Below is a small trained network, with its code and all its weights. Each question gives an input and a target symbol and asks what happens when units are switched off, that is, made to give their printed mean instead of their output.

import numpy as np


def w(rows, s, z=0):
    codes = np.array(rows[::2]) - 128.0
    scale = np.full(codes.shape[1], s)
    scale[-1] = z or s
    return codes * scale


def norm(h):
    return h / np.sqrt((h * h).mean(-1, keepdims=True) + 1e-5)


def f(y):
    return np.maximum(y, 0)


def softmax(a):
    e = np.exp(a - a.max(-1, keepdims=True))
    return e / e.sum(-1, keepdims=True)


def log_softmax(a):
    a = a - a.max(-1, keepdims=True)
    return a - np.log(np.exp(a).sum(-1, keepdims=True))


def net(x, mask):
    ids = ['βγδεηθλμξπσφψω'.index(c) for c in x.split()]
    T = len(ids)
    res = E[ids] + P[:T]
    u = 0
    for l in range(2):
        r = norm(res)
        for j in range(2):
            rows = slice(4 * j, 4 * j + 4)
            q, k, v = (r @ M[l][rows].T for M in (Q, K, V))
            z = softmax(np.where(np.tri(T) > 0, q @ k.T / 4**0.5, -1e9)) @ v
            o = O[l][rows]
            res = res + np.where(mask[u + j], z, o[:, -1]) @ o[:, :-1]
        u += 2
        y = f(norm(res) @ A[l][:, :-1].T + A[l][:, -1])
        res = res + np.where(mask[u : u + 8], y, B[l][:, -1]) @ B[l][:, :-1]
        u += 8
    return log_softmax(norm(res)[-1] @ U[:, :-1].T + U[:, -1])


Q, K, V, O, A, B = {}, {}, {}, {}, {}, {}
E = w([
[95,103,137,201,131],'β',
[91,119,144,202,105],'γ',
[180,182,184,89,216],'δ',
[109,133,113,198,99],'ε',
[64,197,98,175,29],'η',
[145,171,148,143,163],'θ',
[115,166,173,106,149],'λ',
[158,186,177,94,167],'μ',
[99,157,174,96,223],'ξ',
[141,196,194,51,249],'π',
[85,124,122,199,119],'σ',
[168,139,220,87,153],'φ',
[139,117,119,199,101],'ψ',
[58,140,132,190,96],'ω',
],0.014)
P = w([
[163,162,87,159,162],'0',
[124,170,248,160,85],'1',
[106,151,209,167,137],'2',
[110,146,205,148,134],'3',
[109,137,195,135,134],'4',
[108,129,187,121,131],'5',
[105,124,170,112,132],'6',
[102,114,154,106,133],'7',
[93,115,130,98,129],'8',
[108,84,110,96,135],'9',
[114,139,129,58,83],'10',
],0.015)
Q[0] = w([
[29,14,116,214,10],'L0H0',
[197,242,204,58,254],'L0H0',
[169,201,152,37,150],'L0H0',
[133,91,46,177,132],'L0H0',
[119,140,119,109,112],'L0H1',
[119,116,131,120,114],'L0H1',
[106,137,137,128,132],'L0H1',
[116,112,126,112,104],'L0H1',
],0.022)
K[0] = w([
[86,116,55,227,124],'L0H0',
[172,183,187,2,150],'L0H0',
[165,162,182,100,150],'L0H0',
[129,83,146,110,90],'L0H0',
[147,105,117,132,128],'L0H1',
[122,113,114,113,130],'L0H1',
[136,104,130,113,116],'L0H1',
[121,105,106,109,131],'L0H1',
],0.027)
V[0] = w([
[150,149,155,81,139],'L0H0',
[122,154,132,124,120],'L0H0',
[134,123,133,137,126],'L0H0',
[141,139,142,100,135],'L0H0',
[63,53,144,162,209],'L0H1',
[117,126,162,144,93],'L0H1',
[27,249,151,98,110],'L0H1',
[119,155,54,106,151],'L0H1',
],0.014)
O[0] = w([
[197,116,168,78,95,157],'L0H0',
[126,127,132,117,116,144],'L0H0',
[120,133,130,123,127,132],'L0H0',
[165,120,148,104,112,142],'L0H0',
[102,134,54,98,131,156],'L0H1',
[142,157,129,95,100,170],'L0H1',
[69,253,105,144,132,250],'L0H1',
[124,110,134,167,186,47],'L0H1',
],0.014,0.011)
A[0] = w([
[122,154,135,142,64,36],'L0N0',
[81,141,133,114,140,175],'L0N1',
[85,87,161,196,112,128],'L0N2',
[119,91,139,121,186,7],'L0N3',
[126,107,157,100,85,38],'L0N4',
[64,76,66,158,2,201],'L0N5',
[81,128,105,186,73,47],'L0N6',
[72,83,61,106,75,2],'L0N7',
],0.023,0.0028)
B[0] = w([
[179,63,138,119,109,254],'L0N0',
[121,65,161,117,106,244],'L0N1',
[174,139,181,199,135,161],'L0N2',
[126,96,58,125,134,134],'L0N3',
[68,125,110,135,126,166],'L0N4',
[2,61,66,245,21,241],'L0N5',
[110,240,76,114,70,240],'L0N6',
[161,68,137,12,106,177],'L0N7',
],0.024,0.0091)
Q[1] = w([
[210,86,188,34,146],'L1H0',
[140,146,131,54,81],'L1H0',
[174,176,170,84,227],'L1H0',
[105,148,111,106,103],'L1H0',
[114,213,176,101,79],'L1H1',
[188,123,174,93,189],'L1H1',
[132,130,111,160,152],'L1H1',
[166,7,179,1,111],'L1H1',
],0.036)
K[1] = w([
[140,77,132,251,218],'L1H0',
[152,130,85,135,219],'L1H0',
[119,168,230,246,130],'L1H0',
[122,150,117,114,146],'L1H0',
[81,206,32,172,245],'L1H1',
[201,219,244,198,193],'L1H1',
[117,140,163,108,94],'L1H1',
[236,37,119,242,235],'L1H1',
],0.026)
V[1] = w([
[155,253,130,123,163],'L1H0',
[2,169,169,112,233],'L1H0',
[144,179,45,50,105],'L1H0',
[198,151,113,238,153],'L1H0',
[154,225,218,146,75],'L1H1',
[116,204,21,105,170],'L1H1',
[124,115,164,250,139],'L1H1',
[159,156,136,211,122],'L1H1',
],0.03)
O[1] = w([
[51,98,172,201,131,191],'L1H0',
[202,102,117,251,96,92],'L1H0',
[120,157,218,139,127,107],'L1H0',
[49,157,57,127,151,191],'L1H0',
[144,165,198,85,66,154],'L1H1',
[222,161,78,127,178,167],'L1H1',
[155,63,208,177,123,252],'L1H1',
[147,95,170,127,129,226],'L1H1',
],0.031,0.02)
A[1] = w([
[151,171,2,191,50,142],'L1N0',
[104,113,39,164,129,123],'L1N1',
[105,70,71,195,102,8],'L1N2',
[123,183,79,126,162,104],'L1N3',
[68,146,88,179,186,68],'L1N4',
[47,99,63,147,36,108],'L1N5',
[166,114,147,167,228,119],'L1N6',
[158,136,136,204,100,131],'L1N7',
],0.035,0.015)
B[1] = w([
[18,151,62,91,65,170],'L1N0',
[132,99,216,164,126,193],'L1N1',
[237,72,185,87,184,187],'L1N2',
[158,141,142,172,184,143],'L1N3',
[180,144,195,88,190,193],'L1N4',
[129,129,3,172,159,250],'L1N5',
[93,113,69,133,6,172],'L1N6',
[129,195,98,84,163,201],'L1N7',
],0.044,0.02)
U = w([
[197,131,62,50,162,176],'β',
[190,85,185,49,82,146],'γ',
[113,185,121,132,229,255],'δ',
[58,37,205,147,96,57],'ε',
[121,196,205,122,123,185],'η',
[182,9,113,159,153,221],'θ',
[195,130,161,233,94,113],'λ',
[19,121,143,229,141,42],'μ',
[186,137,19,155,141,114],'ξ',
[112,245,97,113,149,124],'π',
[160,3,112,134,16,24],'σ',
[30,136,139,27,141,98],'φ',
[82,36,57,117,167,68],'ψ',
[237,202,117,109,84,137],'ω',
],0.011,0.0047)

Each question gives the input, a string of symbols that net reads in full, and the target symbol t.
The units are the heads (4 rows each of Q, K, V and O) and the neurons (one row each of A and B). Each row of codes is followed by its name. A weight is (code - 128) times the scale printed after its matrix; where a second scale follows, it is the last column's (O, A, B and U).
mask holds one flag per unit, layer by layer, with each layer's heads first. A switched-off unit (its flag False) gives its mean, the last column of its rows in O or B, instead of its output. The means were averaged over made-up inputs and are rounded, as every weight is.
A unit's drop is (log p(t) with every unit on - log p(t) with that unit switched off) / (log p(t) with every unit on - log p(t) with every unit switched off).
The circuit of an input: a set's keep is (log p(t) with only the set's units on - log p(t) with every unit switched off) / (log p(t) with every unit on - log p(t) with every unit switched off). Starting from the 12 units with the biggest drops (on a tie, the unit counted first), units are removed one at a time, each time the one whose removal leaves the highest keep (on an exact tie, the one counted first), for as long as the keep stays at least 0.8.
units of the circuit, in order: the units of the circuit, biggest drop first
most important unit: the unit with the biggest drop
k most important neurons: the k neurons with the biggest drops, biggest first
k most important neurons of layer l: the k neurons of layer l with the biggest drops, biggest first
heads that matter: for each layer, one digit per head in row order, 1 if its drop is at least 0.15 and else 0, layers parted by /
input φ π ξ θ γ, target φ: most important unit : L1H0
input φ δ λ μ δ ψ π σ, target λ: heads that matter : 10 / 10
input θ δ ω ε θ λ φ δ δ η ε, target η: units of the circuit, in order : [L1H0; L0N5]
input θ μ γ δ η γ γ ψ, target ξ: heads that matter : 11 / 11
input λ π θ, target λ: heads that matter : 01 / 11
input δ δ η β φ, target δ: 2 most important neurons : [L0N5; L0N3]
input β δ φ φ γ δ ε γ π μ μ, target β: units of the circuit, in order : [L1H0; L0H1; L0H0]
input λ ε γ θ ξ λ δ φ, target λ: units of the circuit, in order : [L0N0; L0H1; L0N5; L1H0]
input θ ψ θ λ ε θ σ θ γ, target φ: units of the circuit, in order : [L1H0; L0N5; L0N6]
input γ γ ξ φ θ φ ε β δ λ γ, target γ: 2 most important neurons of layer 0 : [L0N6; L0N7]
input β δ λ ξ γ η θ π η θ, target β: units of the circuit, in order : [L0N5; L1H0; L0H0]
input δ ξ ψ θ φ ω, target σ: heads that matter : 11 / 11
input π ξ ε, target ω: heads that matter : 11 / 10
input φ ψ λ θ ξ φ ψ ε ξ η, target ω: units of the circuit, in order : [L1H0]
input π δ η ψ φ σ σ ξ π δ, target π: 2 most important neurons of layer 0 : [L0N5; L0N0]
input π ω λ ξ ψ, target ω: units of the circuit, in order : [L1H0; L1H1]
input φ ξ ε θ σ ψ η β ξ ε, target ω: heads that matter : 10 / 11
input γ λ θ γ π, target γ: 2 most important neurons : [L1N5; L0N2]
input γ π θ θ ω, target φ: 3 most important neurons : [L0N5; L0N6; L0N0]
input ε γ ω δ γ ω θ φ σ λ β, target γ: units of the circuit, in order : [L1H0]
input σ θ θ δ λ μ δ, target σ: 3 most important neurons : [L0N0; L0N5; L1N6]
input φ θ θ ψ δ δ γ γ λ, target φ: 2 most important neurons : [L0N6; L0N5]
input λ δ ξ λ, target λ: units of the circuit, in order : [L0N0; L0H1; L0N5; L1H0]
input δ λ ε γ φ λ σ, target γ: 4 most important neurons of layer 0 : [L0N6; L0N2; L0N4; L0N5]
input λ γ φ θ ω ε θ δ, target λ: units of the circuit, in order : [L0H1; L0N0; L0N5; L1H0]
input μ ω θ θ, target μ: 2 most important neurons : [L0N5; L0N6]
